Here is a tiny trained network, its code and every weight. The questions are about switching its units off for an input and a target symbol, where a switched-off unit gives its printed mean instead of its output.

import numpy as np


def w(rows, s, z=0):
    codes = np.array(rows[::2]) - 128.0
    scale = np.full(codes.shape[1], s)
    scale[-1] = z or s
    return codes * scale


def norm(h):
    return h / np.sqrt((h * h).mean(-1, keepdims=True) + 1e-5)


def f(y):
    return y / 2 * (1 + np.tanh(0.7978845608 * (y + 0.044715 * y**3)))


def softmax(a):
    e = np.exp(a - a.max(-1, keepdims=True))
    return e / e.sum(-1, keepdims=True)


def log_softmax(a):
    a = a - a.max(-1, keepdims=True)
    return a - np.log(np.exp(a).sum(-1, keepdims=True))


def net(x, mask):
    ids = ['ΦΨΩαβγδηθλμτ'.index(c) for c in x.split()]
    T = len(ids)
    res = E[ids] + P[:T]
    u = 0
    for l in range(2):
        q, k, v = (norm(res) @ M[l].T for M in (Q, K, V))
        z = softmax(np.where(np.tri(T) > 0, q @ k.T / 4**0.5, -1e9)) @ v
        res = res + np.where(mask[u], z, O[l][:, -1]) @ O[l][:, :-1]
        u += 1
        y = f(norm(res) @ A[l][:, :-1].T + A[l][:, -1])
        res = res + np.where(mask[u : u + 8], y, B[l][:, -1]) @ B[l][:, :-1]
        u += 8
    return log_softmax(norm(res)[-1] @ U[:, :-1].T + U[:, -1])


Q, K, V, O, A, B = {}, {}, {}, {}, {}, {}
E = w([
[179,195,138,101,173,184,113,146],'Φ',
[175,206,119,101,159,187,150,125],'Ψ',
[131,182,83,128,156,169,97,138],'Ω',
[141,102,147,53,141,84,115,132],'α',
[126,90,123,51,121,91,79,146],'β',
[126,91,82,61,133,123,111,167],'γ',
[74,113,102,115,163,28,101,146],'δ',
[80,105,113,108,164,7,143,132],'η',
[109,45,98,51,137,55,185,145],'θ',
[89,120,89,116,87,64,72,119],'λ',
[123,89,57,156,145,83,223,110],'μ',
[83,79,25,174,117,82,150,152],'τ',
],0.014)
P = w([
[215,123,147,169,173,87,114,255],'0',
[70,72,136,121,168,178,112,123],'1',
[205,128,91,98,150,88,97,142],'2',
[64,161,127,82,135,167,128,107],'3',
[179,173,71,68,92,97,116,72],'4',
[70,217,163,79,104,157,153,174],'5',
[165,69,80,129,113,128,102,15],'6',
[95,170,189,129,94,158,165,231],'7',
],0.017)
Q[0] = w([
[61,87,75,97,206,145,150,58],'L0H1',
[195,189,139,109,149,98,145,41],'L0H1',
[60,191,64,32,119,111,137,178],'L0H1',
[144,128,106,111,103,142,61,4],'L0H1',
],0.033)
K[0] = w([
[156,13,49,176,151,108,140,106],'L0H1',
[154,154,117,87,172,167,124,20],'L0H1',
[39,128,2,80,37,68,160,66],'L0H1',
[180,62,120,144,198,139,30,27],'L0H1',
],0.028)
V[0] = w([
[101,98,97,71,128,126,82,196],'L0H1',
[130,124,240,127,87,117,7,103],'L0H1',
[141,91,244,92,159,61,211,74],'L0H1',
[184,103,147,53,128,209,144,141],'L0H1',
],0.019)
O[0] = w([
[109,139,132,121,7,158,144,189,254],'L0H1',
[97,152,180,22,166,80,52,65,6],'L0H1',
[105,133,75,12,177,71,225,205,61],'L0H1',
[233,102,229,111,83,219,157,112,206],'L0H1',
],0.012,0.0095)
A[0] = w([
[81,149,139,115,105,114,43,124,134],'L0N1',
[216,135,62,110,94,64,101,95,166],'L0N2',
[100,125,157,72,112,134,135,117,36],'L0N3',
[98,153,174,140,123,86,98,115,2],'L0N4',
[89,149,149,122,107,145,71,88,75],'L0N5',
[2,102,147,117,120,185,137,132,146],'L0N6',
[231,143,136,154,129,31,71,194,86],'L0N7',
[171,135,140,106,151,78,95,163,127],'L0N8',
],0.027,0.0089)
B[0] = w([
[187,220,142,164,84,89,124,103,212],'L0N1',
[213,124,123,85,103,126,91,90,210],'L0N2',
[191,142,93,136,173,207,48,137,153],'L0N3',
[112,65,185,98,153,44,252,201,140],'L0N4',
[160,47,184,132,194,112,174,207,195],'L0N5',
[118,192,165,145,134,221,168,122,255],'L0N6',
[144,187,24,175,67,167,169,223,195],'L0N7',
[122,147,150,220,97,118,116,100,145],'L0N8',
],0.021,0.0079)
Q[1] = w([
[132,96,107,195,98,138,194,70],'L1H1',
[179,88,1,216,116,33,59,170],'L1H1',
[97,68,115,79,44,39,77,130],'L1H1',
[94,80,98,157,57,132,58,128],'L1H1',
],0.027)
K[1] = w([
[82,94,113,199,60,104,97,108],'L1H1',
[68,221,118,177,157,186,93,251],'L1H1',
[165,180,162,151,87,199,239,194],'L1H1',
[86,156,167,133,71,173,125,165],'L1H1',
],0.026)
V[1] = w([
[114,22,134,55,64,119,188,153],'L1H1',
[223,141,65,212,236,98,247,172],'L1H1',
[187,211,255,101,102,27,195,178],'L1H1',
[171,136,130,120,173,218,191,105],'L1H1',
],0.018)
O[1] = w([
[78,37,116,82,87,99,175,151,98],'L1H1',
[158,73,119,160,150,40,102,204,245],'L1H1',
[191,217,246,76,150,73,141,171,159],'L1H1',
[173,89,170,108,198,93,210,49,252],'L1H1',
],0.012,0.013)
A[1] = w([
[170,120,88,80,158,126,126,130,89],'L1N1',
[153,162,131,147,163,141,141,108,150],'L1N2',
[59,111,86,171,130,155,88,92,1],'L1N3',
[84,147,141,121,95,121,49,163,80],'L1N4',
[91,156,100,104,189,139,128,145,138],'L1N5',
[252,111,19,155,135,32,115,133,129],'L1N6',
[148,96,117,112,107,103,163,154,100],'L1N7',
[216,116,56,112,114,70,154,39,196],'L1N8',
],0.042,0.0058)
B[1] = w([
[115,111,93,161,116,144,118,103,151],'L1N1',
[93,117,88,118,142,102,101,121,179],'L1N2',
[170,161,66,164,208,149,184,154,136],'L1N3',
[80,106,106,129,132,81,168,95,133],'L1N4',
[104,71,143,151,92,102,139,122,135],'L1N5',
[222,102,112,119,6,62,3,149,252],'L1N6',
[107,162,86,96,143,125,111,127,163],'L1N7',
[190,146,107,123,124,75,182,7,204],'L1N8',
],0.047,0.039)
U = w([
[181,106,118,117,66,78,78,162,186],'Φ',
[169,146,121,104,135,85,181,26,125],'Ψ',
[167,114,76,205,184,149,181,179,116],'Ω',
[65,68,80,123,147,201,71,90,106],'α',
[108,97,197,231,184,126,67,109,92],'β',
[131,123,202,125,69,221,175,134,151],'γ',
[23,246,134,167,85,111,97,75,4],'δ',
[130,31,199,50,208,119,124,163,188],'η',
[52,37,149,142,97,66,196,160,132],'θ',
[125,145,73,1,131,128,199,196,66],'λ',
[148,219,155,79,196,183,45,121,35],'μ',
[147,166,218,118,168,50,185,192,135],'τ',
],0.0091,0.0038)

Each question gives the input, a string of symbols that net reads in full, and the target symbol t.
The units are the heads (4 rows each of Q, K, V and O) and the neurons (one row each of A and B). Each row of codes is followed by its name. A weight is (code - 128) times the scale printed after its matrix; where a second scale follows, it is the last column's (O, A, B and U).
mask holds one flag per unit, layer by layer, with each layer's heads first. A switched-off unit (its flag False) gives its mean, the last column of its rows in O or B, instead of its output. The means were averaged over made-up inputs and are rounded, as every weight is.
A unit's drop is (log p(t) with every unit on - log p(t) with that unit switched off) / (log p(t) with every unit on - log p(t) with every unit switched off).
The circuit of an input: a set's keep is (log p(t) with only the set's units on - log p(t) with every unit switched off) / (log p(t) with every unit on - log p(t) with every unit switched off). Starting from the 12 units with the biggest drops (on a tie, the unit counted first), units are removed one at a time, each time the one whose removal leaves the highest keep (on an exact tie, the one counted first), for as long as the keep stays at least 0.8.
units of the circuit, in order: the units of the circuit, biggest drop first
most important unit: the unit with the biggest drop
k most important neurons: the k neurons with the biggest drops, biggest first
top k neurons in layer l: the k neurons of layer l with the biggest drops, biggest first
input Ψ γ γ, target Ψ: units of the circuit, in order	L0H1, L1H1, L1N6
input θ η τ α, target Ω: 2 most important neurons	L1N3, L1N6
input β Φ Φ Φ Ψ Ω Ψ Ψ, target β: top neuron in layer 0	L0N2
input α η λ Ω, target τ: 2 most important neurons	L0N6, L1N6
input α Ψ Ψ, target Ψ: units of the circuit, in order	L0H1, L0N1, L1N6
input Φ Ψ β α, target μ: 3 most important neurons	L1N6, L1N8, L0N3
input Φ Φ Ω Φ Φ Φ, target η: 3 most important neurons	L1N8, L1N6, L0N2
input δ α Φ τ α β, target Ω: 2 most important neurons	L1N3, L1N6
input α Φ Φ λ, target τ: 2 most important neurons	L1N6, L0N5
input Φ Φ β Ψ β Ψ, target μ: units of the circuit, in order	L0H1, L1N6, L1N8, L0N3
input γ Ψ Φ Φ γ Φ γ, target Ψ: top 2 neurons in layer 0	L0N7, L0N1
input Φ θ δ Φ, target λ: 3 most important neurons	L1N6, L1N8, L1N7
input Φ λ τ λ, target Ω: 2 most important neurons	L1N3, L1N6
input Ψ γ γ Φ Ψ δ, target δ: units of the circuit, in order	L0N6, L1N6, L1N8, L0H1
input γ γ α Ψ, target γ: most important unit	L0H1
input η Ψ Φ η Ω Ψ, target θ: 2 most important neurons	L1N5, L1N6
input α Φ μ λ α Φ, target τ: top 2 neurons in layer 1	L1N6, L1N8
input μ μ Φ Ψ β Ψ γ β, target γ: 4 most important neurons	L1N6, L1N8, L1N7, L0N6
input Φ Φ Φ Φ η Ψ, target θ: top 3 neurons in layer 1	L1N6, L1N5, L1N8
input Ψ β θ μ θ α Ψ Φ, target α: 3 most important neurons	L1N6, L1N8, L0N3
input λ Ψ Φ Ψ, target Ψ: units of the circuit, in order	L1N6
input Φ Φ α Φ τ θ Ψ θ, target λ: 3 most important neurons	L1N6, L1N8, L0N2
input Ψ β Ω α α β Φ Φ, target μ: top 3 neurons in layer 1	L1N6, L1N8, L1N2
input θ Ψ Φ Ψ η Φ, target θ: top 3 neurons in layer 1	L1N6, L1N5, L1N8
input Ψ Φ Φ Ψ γ Φ β Ψ, target μ: 3 most important neurons	L1N8, L1N6, L0N1
input Φ γ Φ δ Ψ Φ, target δ: 4 most important neurons	L1N6, L0N6, L1N8, L0N1
input μ δ α Φ Ψ Φ γ Φ, target γ: most important unit	L1H1
